Below are the code and all the weights of a small trained network. Each question names an input and a target symbol and asks about switching units off, where a switched-off unit gives its printed mean instead of its output.

import numpy as np


def w(rows, s, z=0):
    codes = np.array(rows[::2]) - 128.0
    scale = np.full(codes.shape[1], s)
    scale[-1] = z or s
    return codes * scale


def norm(h):
    return h / np.sqrt((h * h).mean(-1, keepdims=True) + 1e-5)


def f(y):
    return y / 2 * (1 + np.tanh(0.7978845608 * (y + 0.044715 * y**3)))


def softmax(a):
    e = np.exp(a - a.max(-1, keepdims=True))
    return e / e.sum(-1, keepdims=True)


def log_softmax(a):
    a = a - a.max(-1, keepdims=True)
    return a - np.log(np.exp(a).sum(-1, keepdims=True))


def net(x, mask):
    ids = ['ΔΣΨΩαβεζθ'.index(c) for c in x.split()]
    T = len(ids)
    res = E[ids] + P[:T]
    r = norm(res)
    for j in range(2):
        rows = slice(3 * j, 3 * j + 3)
        q, k, v = (r @ M[0][rows].T for M in (Q, K, V))
        z = softmax(np.where(np.tri(T) > 0, q @ k.T / 3**0.5, -1e9)) @ v
        o = O[0][rows]
        res = res + np.where(mask[j], z, o[:, -1]) @ o[:, :-1]
    y = f(norm(res) @ A[0][:, :-1].T + A[0][:, -1])
    res = res + np.where(mask[2:14], y, B[0][:, -1]) @ B[0][:, :-1]
    return log_softmax(norm(res)[-1] @ U[:, :-1].T + U[:, -1])


Q, K, V, O, A, B = {}, {}, {}, {}, {}, {}
E = w([
[69,91,24],'Δ',
[2,92,108],'Σ',
[87,123,153],'Ψ',
[73,125,89],'Ω',
[143,107,170],'α',
[194,156,92],'β',
[53,120,120],'ε',
[150,164,98],'ζ',
[146,165,156],'θ',
],0.0085)
P = w([
[176,182,85],'0',
[201,76,99],'1',
[38,110,126],'2',
[69,219,252],'3',
[161,50,93],'4',
[41,106,129],'5',
[79,224,237],'6',
],0.004)
Q[0] = w([
[149,135,148],'head 1',
[126,166,135],'head 1',
[116,194,140],'head 1',
[106,162,120],'head 2',
[121,126,64],'head 2',
[133,247,145],'head 2',
],0.015)
K[0] = w([
[102,130,151],'head 1',
[134,163,89],'head 1',
[125,180,77],'head 1',
[117,176,149],'head 2',
[100,104,78],'head 2',
[130,255,121],'head 2',
],0.015)
V[0] = w([
[123,126,151],'head 1',
[109,71,96],'head 1',
[90,151,252],'head 1',
[177,154,74],'head 2',
[155,92,37],'head 2',
[140,189,184],'head 2',
],0.0039)
O[0] = w([
[120,138,106,98],'head 1',
[194,131,144,78],'head 1',
[86,192,16,35],'head 1',
[71,183,84,113],'head 2',
[99,155,3,3],'head 2',
[112,145,224,251],'head 2',
],0.0038,0.00043)
A[0] = w([
[163,141,89,63],'neuron 1',
[111,131,147,64],'neuron 2',
[181,51,64,65],'neuron 3',
[74,120,153,60],'neuron 4',
[100,158,114,119],'neuron 5',
[141,128,101,107],'neuron 6',
[2,77,119,116],'neuron 7',
[85,123,142,7],'neuron 8',
[118,174,109,117],'neuron 9',
[55,118,94,17],'neuron 10',
[166,105,141,115],'neuron 11',
[54,90,167,182],'neuron 12',
],0.0095,0.0023)
B[0] = w([
[176,128,195,121],'neuron 1',
[121,141,139,127],'neuron 2',
[148,84,246,155],'neuron 3',
[166,176,136,153],'neuron 4',
[103,116,141,142],'neuron 5',
[163,133,150,122],'neuron 6',
[151,92,190,253],'neuron 7',
[163,195,157,129],'neuron 8',
[111,83,134,137],'neuron 9',
[128,221,152,164],'neuron 10',
[96,122,136,126],'neuron 11',
[156,122,40,215],'neuron 12',
],0.011,0.0051)
U = w([
[183,44,205,206],'Δ',
[168,155,141,15],'Σ',
[144,191,1,164],'Ψ',
[57,42,182,128],'Ω',
[45,106,96,240],'α',
[220,142,124,34],'β',
[145,155,155,4],'ε',
[206,104,42,180],'ζ',
[27,163,122,123],'θ',
],0.0095,0.003)

Each question gives the input, a string of symbols that net reads in full, and the target symbol t.
The units are the heads (3 rows each of Q, K, V and O) and the neurons (one row each of A and B). Each row of codes is followed by its name. A weight is (code - 128) times the scale printed after its matrix; where a second scale follows, it is the last column's (O, A, B and U).
mask holds one flag per unit, heads first, then neurons. A switched-off unit (its flag False) gives its mean, the last column of its rows in O or B, instead of its output. The means were averaged over made-up inputs and are rounded, as every weight is.
A unit's drop is (log p(t) with every unit on - log p(t) with that unit switched off) / (log p(t) with every unit on - log p(t) with every unit switched off).
The circuit of an input: a set's keep is (log p(t) with only the set's units on - log p(t) with every unit switched off) / (log p(t) with every unit on - log p(t) with every unit switched off). Starting from the 12 units with the biggest drops (on a tie, the unit counted first), units are removed one at a time, each time the one whose removal leaves the highest keep (on an exact tie, the one counted first), for as long as the keep stays at least 0.8.
circuit, biggest first: the units of the circuit, biggest drop first
top k neurons: the k neurons with the biggest drops, biggest first
which heads matter: for each layer, one digit per head in row order, 1 if its drop is at least 0.15 and else 0, layers parted by /
drop of u: that unit's drop, to one decimal
input ε Δ α θ θ, target Ω: which heads matter : 01
input α ε α α β θ, target Ψ: which heads matter : 00
input α θ θ ε θ θ, target Ψ: which heads matter : 01
input ζ α θ ε Δ, target Δ: which heads matter : 00
input Ψ β ζ, target θ: circuit, biggest first : (neuron 3; neuron 12)
input ε α θ α θ, target Ω: top 4 neurons : (neuron 12; neuron 4; neuron 10; neuron 11)
input θ θ α θ θ, target α: top 3 neurons : (neuron 7; neuron 3; neuron 12)
input θ Δ Ω Ψ ζ, target Δ: top 2 neurons : (neuron 3; neuron 12)
input θ β α θ θ, target α: top 4 neurons : (neuron 4; neuron 7; neuron 3; neuron 12)
input α Σ α, target ζ: drop of neuron 12 : 0.6
input Σ θ α θ ζ, target Δ: drop of neuron 3 : 0.4
input Δ Ψ ε β β β, target Δ: drop of neuron 1 : 0.1
input Ψ α Ω Δ β ζ, target θ: drop of neuron 10 : 0.2
